Here is a tiny trained network, its code and every weight. The questions are about switching its units off for an input and a class, where a switched-off unit gives its printed mean instead of its output.

import numpy as np


def w(rows, s, z=0):
    codes = np.array(rows[::2]) - 128.0
    scale = np.full(codes.shape[1], s)
    scale[-1] = z or s
    return codes * scale


def f(y):
    return np.maximum(y, 0)


def log_softmax(a):
    a = a - a.max(-1, keepdims=True)
    return a - np.log(np.exp(a).sum(-1, keepdims=True))


def net(x, mask):
    res = np.array(x, float).reshape(1, 8) / 4 @ E
    y = f(res @ A[0][:, :-1].T + A[0][:, -1])
    res = res + np.where(mask, y, B[0][:, -1]) @ B[0][:, :-1]
    return log_softmax(res[-1] @ U[:, :-1].T + U[:, -1])


A, B = {}, {}
E = w([
[249,193,204,84,207],'x0',
[129,132,128,132,127],'x1',
[124,132,130,132,122],'x2',
[132,126,125,130,125],'x3',
[146,232,24,48,125],'x4',
[132,125,124,130,127],'x5',
[129,127,127,129,126],'x6',
[97,158,78,225,239],'x7',
],0.016)
A[0] = w([
[39,120,52,64,59,194],'n1',
[74,129,121,206,172,142],'n2',
[210,90,237,170,195,211],'n3',
[222,213,77,80,207,137],'n4',
[15,74,54,129,68,250],'n5',
[92,184,24,89,82,138],'n6',
[51,74,56,192,171,212],'n7',
[64,35,159,200,75,177],'n8',
[53,101,46,91,144,42],'n9',
[147,59,118,128,51,169],'n10',
[130,21,192,118,35,221],'n11',
[125,122,39,27,36,177],'n12',
[155,77,205,206,210,210],'n13',
[50,69,170,214,166,229],'n14',
[133,193,59,96,210,189],'n15',
[228,188,123,18,95,179],'n16',
[157,93,187,38,7,254],'n17',
[93,203,42,141,237,104],'n18',
],0.015,0.013)
B[0] = w([
[63,138,179,161,47,206],'n1',
[174,118,55,130,118,182],'n2',
[192,36,158,143,232,245],'n3',
[190,216,97,95,154,245],'n4',
[22,126,92,157,28,229],'n5',
[102,176,101,196,52,200],'n6',
[73,139,40,192,70,208],'n7',
[66,103,43,61,172,215],'n8',
[163,115,90,186,86,162],'n9',
[65,89,127,102,118,183],'n10',
[48,83,203,53,181,232],'n11',
[87,160,205,117,44,214],'n12',
[171,42,125,174,216,227],'n13',
[56,45,50,103,182,219],'n14',
[186,198,56,161,120,218],'n15',
[205,145,206,65,85,247],'n16',
[97,49,252,47,60,254],'n17',
[154,214,113,193,104,216],'n18',
],0.016,0.036)
U = w([
[44,67,113,42,135,247],'0',
[82,89,3,168,174,250],'1',
[192,43,203,65,195,215],'2',
[217,85,67,207,250,27],'3',
[97,183,169,137,27,24],'4',
[110,219,51,215,93,11],'5',
[229,187,178,17,87,125],'6',
[212,241,58,160,184,23],'7',
],0.015,0.012)

Each question gives the input, the list of numbers given to net, and the class t.
The units are the neurons (one row each of A and B). Each row of codes is followed by its name. A weight is (code - 128) times the scale printed after its matrix; where a second scale follows, it is the last column's (A, B and U).
mask holds one flag per neuron, in row order. A switched-off neuron (its flag False) gives its mean, the last column of its row in B, instead of its output. The means were averaged over made-up inputs and are rounded, as every weight is.
A unit's drop is (log p(t) with every unit on - log p(t) with that unit switched off) / (log p(t) with every unit on - log p(t) with every unit switched off).
most important unit: the unit with the biggest drop
top k neurons: the k neurons with the biggest drops, biggest first
drop when u is switched off: that unit's drop, to one decimal
input [-2,1,4,-5,1,2,4,-4], class 4: top 2 neurons : [n14; n3]
input [2,-2,-1,-5,1,-8,4,-8], class 6: top 3 neurons : [n13; n16; n3]
input [1,4,3,7,5,-1,7,-7], class 6: most important unit : n16
input [-7,6,-1,7,1,4,5,7], class 5: top 2 neurons : [n18; n3]
input [7,4,-4,8,0,8,-3,-7], class 2: top 4 neurons : [n3; n15; n18; n17]
input [3,-3,5,8,1,-4,1,-4], class 6: top 2 neurons : [n13; n14]
input [5,-3,4,-1,0,-4,-7,8], class 3: top 2 neurons : [n13; n3]
input [5,-3,3,1,7,7,-8,2], class 7: drop when n17 is switched off : 0.3
input [7,-4,-8,4,-1,1,8,2], class 3: drop when n17 is switched off : 0.2
input [0,6,4,-7,1,-6,6,3], class 5: drop when n3 is switched off : 0.2
input [7,-3,-8,-3,0,-3,4,6], class 3: top 2 neurons : [n3; n13]
